Here is a tiny trained network, its code and every weight. The questions are about switching its units off for an input and a class, where a switched-off unit gives its printed mean instead of its output.

import numpy as np


def w(rows, s, z=0):
    codes = np.array(rows[::2]) - 128.0
    scale = np.full(codes.shape[1], s)
    scale[-1] = z or s
    return codes * scale


def f(y):
    return y / 2 * (1 + np.tanh(0.7978845608 * (y + 0.044715 * y**3)))


def log_softmax(a):
    a = a - a.max(-1, keepdims=True)
    return a - np.log(np.exp(a).sum(-1, keepdims=True))


def net(x, mask):
    res = np.array(x, float).reshape(1, 6) / 4 @ E
    y = f(res @ A[0][:, :-1].T + A[0][:, -1])
    res = res + np.where(mask, y, B[0][:, -1]) @ B[0][:, :-1]
    return log_softmax(res[-1] @ U[:, :-1].T + U[:, -1])


A, B = {}, {}
E = w([
[162,79,129,62,187,126,144,134,104,99],'x0',
[69,43,171,100,171,54,141,130,150,112],'x1',
[141,182,143,185,106,89,242,106,73,132],'x2',
[159,105,79,150,42,99,148,67,105,82],'x3',
[90,128,133,162,126,193,190,57,147,146],'x4',
[248,82,166,120,161,196,147,171,101,157],'x5',
],0.015)
A[0] = w([
[136,251,84,174,135,114,152,95,94,133,86],'neuron 0',
[146,129,210,190,149,110,151,138,148,111,156],'neuron 1',
[228,131,117,60,100,174,84,176,55,187,252],'neuron 2',
[66,172,172,141,120,146,134,83,135,115,73],'neuron 3',
[110,189,84,84,115,185,75,170,158,169,213],'neuron 4',
[157,196,218,206,179,85,197,123,121,254,151],'neuron 5',
[186,56,147,100,150,107,183,107,31,111,174],'neuron 6',
],0.0082,0.0031)
B[0] = w([
[137,195,145,57,65,6,192,168,79,151,233],'neuron 0',
[127,90,116,150,102,136,119,98,166,182,169],'neuron 1',
[185,139,92,183,148,192,1,199,174,79,254],'neuron 2',
[140,51,116,163,57,84,189,129,136,151,189],'neuron 3',
[97,198,119,78,166,136,122,128,113,109,217],'neuron 4',
[95,114,198,216,182,128,112,119,73,166,253],'neuron 5',
[116,34,113,182,168,143,168,166,114,47,214],'neuron 6',
],0.01,0.013)
U = w([
[118,118,191,194,136,132,153,109,84,175,130],'0',
[194,232,91,131,168,186,80,139,101,109,114],'1',
[231,80,126,179,106,142,101,185,136,90,68],'2',
[151,134,52,131,163,115,200,85,51,71,52],'3',
[76,62,150,42,188,45,49,165,174,125,253],'4',
[77,189,32,166,29,102,143,28,132,100,185],'5',
[154,186,125,97,89,59,150,162,83,150,65],'6',
[141,80,175,78,192,253,137,106,162,146,106],'7',
],0.012,0.0038)

Each question gives the input, the list of numbers given to net, and the class t.
The units are the neurons (one row each of A and B). Each row of codes is followed by its name. A weight is (code - 128) times the scale printed after its matrix; where a second scale follows, it is the last column's (A, B and U).
mask holds one flag per neuron, in row order. A switched-off neuron (its flag False) gives its mean, the last column of its row in B, instead of its output. The means were averaged over made-up inputs and are rounded, as every weight is.
A unit's drop is (log p(t) with every unit on - log p(t) with that unit switched off) / (log p(t) with every unit on - log p(t) with every unit switched off).
The circuit of an input: a set's keep is (log p(t) with only the set's units on - log p(t) with every unit switched off) / (log p(t) with every unit on - log p(t) with every unit switched off). Starting from all 7 units, units are removed one at a time, each time the one whose removal leaves the highest keep (on an exact tie, the one counted first), for as long as the keep stays at least 0.8.
units of the circuit, in order: the units of the circuit, biggest drop first
k most important neurons: the k neurons with the biggest drops, biggest first
drop of u: that unit's drop, to one decimal
input [1,1,4,-1,-2,0], class 0: most important neuron	(neuron 2)
input [5,-3,-4,-7,2,7], class 1: units of the circuit, in order	(neuron 2; neuron 4)
input [0,2,0,-8,-6,3], class 1: units of the circuit, in order	(neuron 2; neuron 3; neuron 6)
input [1,6,8,1,-5,-4], class 0: 2 most important neurons	(neuron 5; neuron 4)
input [1,6,5,2,-4,-2], class 3: 2 most important neurons	(neuron 2; neuron 6)
input [-3,2,1,6,-8,-1], class 5: 3 most important neurons	(neuron 2; neuron 0; neuron 5)
input [-2,-2,-1,-5,-2,-5], class 6: units of the circuit, in order	(neuron 2; neuron 6)
input [5,-2,-6,-6,3,4], class 1: units of the circuit, in order	(neuron 2; neuron 4)
input [8,2,5,5,-6,0], class 2: 3 most important neurons	(neuron 0; neuron 4; neuron 6)
input [7,-5,7,-5,0,6], class 2: 2 most important neurons	(neuron 2; neuron 6)
input [-5,-6,1,0,-7,8], class 1: 2 most important neurons	(neuron 4; neuron 3)
input [3,2,-3,-1,4,-8], class 5: 4 most important neurons	(neuron 2; neuron 3; neuron 5; neuron 6)
input [5,-5,3,8,8,5], class 2: 3 most important neurons	(neuron 2; neuron 4; neuron 6)
input [8,-7,7,-7,-8,4], class 2: units of the circuit, in order	(neuron 6)
input [3,-2,6,3,7,2], class 0: 3 most important neurons	(neuron 5; neuron 4; neuron 1)
input [-3,-4,4,-3,1,-2], class 6: drop of neuron 6	0.1
input [-2,6,2,-5,-3,5], class 0: drop of neuron 5	0.8
input [-2,-4,4,5,-2,0], class 6: drop of neuron 0	0.8
